Each row has two labels, one from each of two sets.
[-19  15  -9   7  -9   9   8 -30   6   0  14   1  -2  15   4 -14   3 -13
   2  13 -39  11 -14 -14   6  -5 -12 -31  11 -10  -4]
cl bh
[ -8   7  -5   0  -2   7  11 -18   1  -4  16   6   1   3   6 -12   3 -13
  -3  11 -22   8  -4  -6   0  -3   3 -12  -2  -3   4]
Bm bh
[-13   8  -1   1  -3   0   8   1   5   1 -13   1   3   4   6  -4   4  -8
   3 -14 -16   7   0   4  10  -2  -7 -28 -10 -14   1]
Bm bh
[-10   3   1   2  -2   1   2   0   8  -3  -6   2   1   2   8  -7  -1  -9
   3  -7 -18   6   3   3   8  -2  -2 -27   1  -7   0]
Bm bh
[ -5   2   0  -4  -5  -2  10 -10   1   2  14   4  -4  -3   0  -9   6  -4
  -2  -3 -10  10  -4  -2   5   2   2 -20  -4 -11   1]
Bm bh
[-21   6   0  11   5   5   6 -14  18  -5 -26   0   3  14  11 -14   3 -10
   9  25 -41  12  -6  -4   6  -2 -11 -39   4 -21 -10]
Bm bh
[ -9   0   3  12  -7  -1  -2 -12  14  -7 -10  -2  -1   6   4  -2  -1   1
   8  17 -23   7  -5  -5   4   4   1 -20   7  -9  -1]
cl dj
[-20   0  -1   4   1  -5  10  -8   4   0   0   6   0  -1  -1  -6  -3  -5
   8  15 -15  13 -16  -9   6  -1  -9 -36  -1  -4  -2]
cl Cm
[-12   0  -2   2  -2   4  18 -27  -3   3  44   5  -1   2   1 -10   8 -13
   0   9 -26   9 -15 -12   0  -6  -5 -24   7  -8   3]
Bm Cm
[-12   7   2   5 -11   5  12  -9  12   6  -5   6   2   2   4  -5   5  -9
  10  -3 -34  16   1  -6  10   0  -6 -44  -1 -25   0]
Bm Lq
[-11   6   5   5  -5   6   9  -9  14   1  -2   4   1   6   5  -7   2 -11
   7  17 -32  16  -4  -4   3  -2  -7 -42  -3 -18   3]
Bm Lq
[  2   9  -8  -5 -10  -8  15   3   5   8  23   5   0  -5 -14 -11  -2  -3
   6 -21  -6  18  -3  -5  11  -1  -6 -47  -4 -12  -1]
cl dj
[-17   4  -7   0  -6   7  17 -15   0   4  41   2  -4  -1  -7 -17  -1  -4
  -1   7  -9  12 -19  -8   6  -4 -10 -39  -1   1   1]
cl Cm
[ -8   6  -6   7  -9   6   8 -23  13   1 -10   5   4  17   7 -15   5 -12
   9  22 -43  12 -16  -1   4  -2 -12 -38   7 -15  -1]
Bm bh
[ -6   6  -5   3  -7   5   7 -15  -4   3  17   5  -3   5   4  -3   3  -9
   1   3 -26   9  -4  -6   1  -2   1 -14   8  -8   1]
Bm Lq
[-17  -1  -9  10  -8   2   5 -32  13  -1   0   4  -1   9   1  -8   2  -8
   3  28 -33  19 -21 -12   1   0  -7 -19  10  -3  -3]
cl dj
[ -3   5  -7  -1   0   7  13 -12   6   4  12   4   3   3   3  -9   3  -6
   2   9 -24  10 -11  -5   2  -4  -6 -28  -3 -13  -3]
Bm Lq
[-13   7   0   3   1   7  10 -16   1  -5  24   0   2   7   9 -12   2 -10
 -11  23 -18   3  -9  10  -4  -6   4  -3   6  -2   2]
Bm bh
[-13   7  -2  -3  -2  12   9 -23  -6  -7  25   3  -1   1   8  -7   3  -9
  -2  15 -21   0  -8  -4   0  -5  20   6   4   4  -3]
Bm bh
[ -8   7  -1   6   0   4  14 -11   8   4   7   3   6  14   0 -14   4  -9
   6  12 -18   3  -9  -5   1   7 -10 -28  -6 -12   3]
Bm Cm
[ -8   6 -11   9  -2   8   3 -21   9  -1  12   2  -1   9   8  -8   2  -6
  -4  20 -29   3  -9 -11   1  -5  -3 -11  13  -2  -2]
Bm bh
[  2   4  -2   4   2   3   3 -23   2 -11  20   4  -3   6   8  -2   0  -5
  -5  31 -26   3  -6  -4  -6  -5  11  11   6   6   0]
Bm dj
[-16   0  -1   3  -6   0   1 -23   2  -1   1   4  -2  -1   0  -8   0  -8
   5  19  -7  18 -11 -18   0   0  -7 -30   8  -7   3]
cl dj
[  3  10 -12   2  -3   7  12 -16   1   2  28   4  -1   1   0 -11   1  -6
  -2  13 -26  11 -11  -8  -4  -4   2 -20   4 -10   1]
Bm Lq
[-13   3  -2   2  -3   2  10 -22   6  -7   6   6   0   3   6  -7   5  -7
  -1  18 -26   9  -7  -8   2  -4  -1 -18  -1 -11   3]
Bm Lq
[-18   0  -8  12  -6   0   4 -20  13   2  -4   1   0  12   0 -12   4  -5
   6  15 -22   6 -15   1   1  -2 -14 -35  12  -4   1]
cl bh
[ -3  -1  -4   3  -2   0   6  -9  -4  -2  26   2  -3  -3  -1  -6   1   0
  -3   8   3   7 -12  -6   1  -1   4  -6  -3   1   3]
cl dj

Each row has two labels, one from each of two sets.
[  7   6  -8   0   4 -10   2  -7   4  -2 -12   3   4   0   4 -10  -1   3
   4   6  -1  -6   2  -7   0   8   1  -5  -2  -7 -10]
B U
[ -1  -3  -3   2   6 -10  -6   7 -11   4 -10   4   0  -2   4 -10   2   7
  24  27  -3  -6   0  -4  -3   4 -12   7   1   0  -5]
S X
[  7   0   2  -3   3  -7  -6  10   2 -14  -6   6   2   2  -1  -7   4   9
  -8  30  -3  -7  -3   1   2  -8  -7   4   3   0  -2]
S X
[  9   7   3   0  -2  -9   2   7  -5   0 -11   2  -2  15   5  -1   0   2
  21  23   3  -3  -7   4  -2  12  -6  -1   7  -1 -18]
F U
[ 2  3  2  0  2 -2  1 -4  7 -6 -2  2  0 -3 -3  2 -4 -6 20 11  7 -4 -2 -4
 -5  5  2 -6  1  1 -6]
B U
[  1   1  -1  -5   8  -2  -6  11  -3 -16  -1   0  -1   2  -1  10  -4   3
  17  19  -1 -10  -1   6   2  -5  -8  11   1   0   1]
S X
[ 4 -6  0 -2  8 -6  2 -1  6  3 -4  7  3 -7 -3 -3 -2 -5 20  6 -2 -5 -1 -3
 -6  0 -6 -8  0 -5 -9]
B U
[ 2  2  0 -1 11 -2 -7 -1 -3  6 -4 -4  0 -4  3 -7  1  4 20 12  3 -7 -1 -6
 -5  3 -3 -7 -2 -1 -5]
B X
[  8  -9  -4   1   5  -3   1  -1   6   6   2   1   5   2  -2   1  -3  -7
  15   5   0  -9   1 -10  -3   9  -3   4   2  -1  -9]
B U
[ 8  8 -6 -1  9 -3  3 -9  4  4 -7  2  5  0  3 -1 -6 -4 12 -4  5 -2 -1 -1
 10  3 -4 -4  0  5 -9]
B U
[  8  -5  -7  -2 -13 -13 -10  12 -17 -12 -10   2   4   3   5  -6   0  10
  17  31  -9  -3   7   8  -8  -1  -5  10   1  -8  -3]
S X
[  5  -5   9   1  -3  -3 -12   7 -12 -11  -7   5   5  11   3   0   2   8
  18  33  -5  -3  -5   2  -8  16  -2  -5  12   1  -5]
S X

Each row has two labels, one from each of two sets.
[ -5  -2  -2 -11  -6  -4  -3  -1  -2   1  -6   7   2   3   1   3   2   3
  -1  -5  -4   4  -3  -1  -3  -2  -3  -5   8  -3  -2]
H Qq
[ -1  -1   4 -10 -10   3   4  -6  -3  -2   7  -5   0   0   2  -3   2   5
   4  -2  -5  -7   3  -1   3  -4   8   3   5  -1  -2]
T gh
[ -1  -1  -4  -2 -14  -6   1   1  -3  -1   6   1   1   3  -7   2   2   2
   1  -4  -3  -6  -1  -1  -2  -2  -7  -1   2   1   0]
P gh
[-4 -1 -2 -7 -3 -1 -2  1 -1  1 -3  3  2  1  0  3  0  3 -2 -3 -1  3 -2 -2
 -2 -3  1 -6  7 -3 -2]
H Qq
[-4 -2  2 -5  3  3 -4  0  0  1 -2  2  1  1  3  1  0  1 -1  3 -2  6 -1 -1
  0 -2  3 -6  7 -3 -4]
T Qq
[-5  1  1  1  1  0 -1 -5 -1 -2 -2 -1 -1 -1 -2  1  3  4  1  0 -7 -3 -3  1
  2  4 -7 -2  1  4 -2]
M gl
[ 2  1 -1 -1 -9 -3  1 -3 -1 -3  5 -2  0  0 -4 -2  2  2  3  0 -3 -7  1  1
  0  1 -8  1 -1  6  1]
M gh
[-1 -1  2 -5  4  5  1  0  0  2 -6  2  0  0  4  2 -1  3 -2 -4  1  6 -1  0
 -2 -2 12  0  2 -6 -1]
T Qq
[-1  1  2 10  3  4 -1  0  0 -1  1 -4 -2 -2 -2  2  2  1 -1  3 -2 -1 -3  2
  2  5  1  0 -2  4  1]
T gl
[-3 -1 -2 -6 -1 -2 -4  5 -1  2 -3  4  2  5  1  2  0 -2 -3 -5 -4  3 -3 -1
 -2 -5 -2 -5  9 -1 -1]
P Qq
[-2  0 -2 -4 -1 -2 -4  4 -1  2 -5  5  1  3  2  1 -1 -3 -2 -4 -4  4 -2  0
 -3 -2 -1  0  3  0  0]
P Qq
[-2 -1  4 -3 -4  2  2 -1 -1  0  2 -3 -2  0  2 -2  1  0  0 -5 -6 -3 -1 -1
  1 -2 11  6  2 -2 -1]
T gh
[-1 -1 -2  6 -7  1  0  5 -2 -1  3 -1 -2  4 -4  3  1  3 -3 -5 -2 -4 -4  0
 -2 -5  3  1  0  3  1]
P gl
[-1  0  2 -6  2  1 -5 -2  1  1 -5  4  1  1  4  0  1 -3  2  5 -1  6  0  1
  0  1 -3 -2  3  1 -2]
T Qq
